[[ 0.27 -0.03  1.08 -0.39 -0.37 -0.30]
 [-0.04  1.57 -0.15 -0.25 -0.58  0.84]
 [ 1.98 -0.22 -1.40 -0.59 -0.11 -1.24]]	-0.59

[-0.413  1.414  1.763 -1.307  0.048]	1.763

[-1.583  1.344 -1.442  0.283 -1.081  1.049  1.668]	-1.081

[[ 0.22 -0.20 -0.23  0.05 -0.18 -0.15  0.19]
 [ 0.11  0.05  0.01 -0.24 -0.13  0.13  0.07]
 [-0.20  0.11  0.16  0.14  0.17 -0.03 -0.09]]	0.17

[-0.03 -0.20  0.08  0.17 -0.13  0.04  0.04]	-0.13

[  4.22  -5.34   0.90  -3.50  15.86 -12.69]	-3.50

[-0.05 -0.14  0.11  0.02 -0.17 -0.03]	0.02
---
array([-26,  59, -90,  62, -42,   2,   9]) >> 2
array([59, 86, 44, 39]) >> 44
array([ 80,  62, -39,  76, -21]) >> 76
array([ 73,  -7, -70, -73, -86, -68,  68]) >> -68
array([-79, -33, -94,  18]) >> -94
array([-78, -63,  98, -33]) >> 98
---
[-43 -75  67  87 -91  81 -12] ⇒ 81
[-22  34  14 -66 -58  82  43] ⇒ 82
[-34  95 -66  67  -7  44] ⇒ -7
[-17  61 -72 -88] ⇒ -72
[  40   22  -13  -14   24 -103] ⇒ 24
[ 53  77 -15   9] ⇒ -15
[-82  84 -84 -78] ⇒ -84
---
(-74, 76, -18, 12, -12, 72): 12
(-93, 10, 13, -50, -18): 13
(75, -16, 72, -76, -38): 72
(60, -8, 74, -48): -8
(-22, 25, 77, 6, 24): 77
(-40, -1, 81, -63, -47, 29): -63
(11, -21, -15, 81, -10, -58, 47): -10
(-31, -32, -76, -28, -84, -72, -58): -84
---
[16.4, 8.7, 4.3, -17.6, 3.7, -8.9, -11.2]: 4.3
[-11.15, 1.19, 3.05, 11.12]: 3.05
[-0.09, 0.11, 0.02, -0.12]: 0.02
[-0.072, -0.047, -0.019, -0.167, 0.149, 0.089, -0.129]: -0.019
[-14.0, -1.7, -1.5, 11.1]: -1.5
[-0.14, 0.06, 0.04, 0.13, 0.11, 0.06, -0.06]: 0.04
[1.8, -0.7, -0.3, -0.7, -1.4, -1.0]: -0.3
---
[13, 48, 80, -24] --> 80
[[60, 4, 67, -71, -56], [91, -10, 50, -82, -17]] --> -71
[[47, 101, 56, 68], [89, 54, 64, 61]] --> 56
[-7, 53, 50, -39, -65, 94, 20] --> 94
[-84, -59, 47, -1, -48, 3] --> -48
[-76, -63, 49, -47, 79, -98, 3] --> -98
---
Input: ((17, 30, 10, 34, 34, 11), (67, 20, 65, 18, 40, 58), (14, 76, 55, 70, 4, 52))
Output: 30
Input: (6695, 1281, 5581, 9134)
Output: 1281
Input: (-47, 45, -8, -2, -14, 10, -19)
Output: 45
Input: ((2, 6, 4, 5, 5, 2), (4, 3, 5, 2, 4, 5), (6, 3, 2, 7, 4, 2))
Output: 6
Input: (851, 898, 53, 444)
Output: 898
Input: ((8, 7, 2, 2, 1, 6), (3, 2, 5, 3, 5, 7))
Output: 7
Input: ((6103, 5035, 8349, 6636, 3018, 4836, 8238), (5736, 6448, 7514, 9050, 3018, 6169, 6703))
Output: 5035
---
  46.842   127.224   126.886    45.536    56.413   127.192   127.296    44.688    52.929   127.036   126.441    45.460    44.072   126.940
-116.600  -273.060  -272.480  -114.085  -122.852  -273.130  -273.291  -112.591  -116.851  -272.614  -272.134  -114.749  -109.748  -272.495
-145.169  -237.947  -237.497  -143.363  -152.519  -237.880  -237.971  -142.371  -147.739  -237.707  -237.106  -143.599  -141.478  -237.535
  90.071  -135.075  -134.812    89.777   105.640  -135.214  -135.234    89.503   103.011  -134.713  -135.471    89.266    90.557  -134.771
-213.393   137.373   136.753  -214.339  -231.587   137.503   137.492  -214.770  -230.486   136.850   136.822  -212.706  -217.842   136.734
 107.332  -258.280  -257.715   109.000   118.786  -258.358  -258.588   109.962   117.988  -257.635  -257.469   106.229   114.791  -257.665
  -9.865  -288.991  -288.392    -6.765   -11.362  -289.238  -289.387    -5.072    -6.608  -288.365  -288.390    -8.287    -0.545  -288.396
  98.072  -198.301  -197.836    98.711   113.546  -198.284  -198.544    99.207   112.403  -197.809  -198.290    97.116   101.555  -197.753
 -28.749   184.489   183.807   -31.648   -26.757   184.610   184.781   -33.580   -33.002   183.889   183.376   -30.781   -37.586   183.826
  57.426   103.536   103.273    56.391    66.988   103.415   103.417    55.540    63.530   103.428   102.970    56.005    55.020   103.223
result: 46.842

 -5.59    3.91    7.14  -11.48  -12.96   -5.00
  6.00    4.15   -1.73   15.96   -9.55    1.74
 10.07   -3.37    6.27   15.10   -4.61   13.22
  1.96    6.92   -2.35   10.74  -13.64   -3.93
  7.85   -3.70    4.36    9.20    5.23   11.30
  8.17   -1.31    0.84   13.60    3.21    8.85
 -1.73    6.79    2.08    1.65  -18.32   -5.76
  6.13   -6.14   11.09    1.65    1.66   13.65
result: -5.59

-136.16    93.90   148.69    -4.47   -12.16    34.45    64.00    14.52   -64.93  -115.59
 226.00  -130.16  -217.22   124.13   -80.82    75.58    -1.36   107.68    68.16   210.15
-128.76    74.00   139.01   -26.78    12.82     6.76    38.92   -12.42   -42.42  -117.08
-101.87    64.16   109.82   -36.68    26.01   -27.39     4.94   -27.29   -31.17  -101.09
 -13.25   -72.97    -7.57  -185.78   176.93  -160.23  -119.27  -182.08   107.14   -63.29
 267.14  -258.96  -264.43  -253.28   287.49  -285.77  -272.00  -283.11   274.68   204.24
 266.90  -258.84  -264.43  -253.21   287.64  -285.57  -272.10  -283.06   274.62   203.95
result: -136.16

-2.37   1.54   1.42  -1.36  -0.03  -0.45  -1.44
-1.69   1.41   1.51  -1.69  -0.43  -0.91  -1.64
 1.55  -1.49   1.81   2.03   1.06   1.32   1.71
 1.43  -1.50   1.69   1.84   1.83   1.30   1.51
 2.12  -1.41  -0.45   1.31  -1.25   1.90   1.62
-1.27   2.09   2.02  -1.12  -0.40   0.11  -1.68
 2.45  -1.55   2.25   2.63   1.34   2.67   2.64
-1.37   1.75   0.40  -1.20   0.52  -2.10  -1.28
-1.38   2.52  -0.23  -0.77   0.78  -1.38  -1.91
result: -2.37

 0.425  -0.828   0.435  -2.433   1.974   1.737  -0.194
 0.023  -0.358  -0.163  -2.643   1.804   1.747  -0.298
 0.021  -0.369  -0.152  -2.511   1.762   1.679  -0.354
-1.638   1.402  -2.273  -0.382  -1.781  -1.247  -0.878
 2.009  -2.733   1.729   0.873   1.034  -0.309  -0.972
-1.610   1.244  -1.977  -0.068  -2.208  -1.257   0.662
result: 0.425
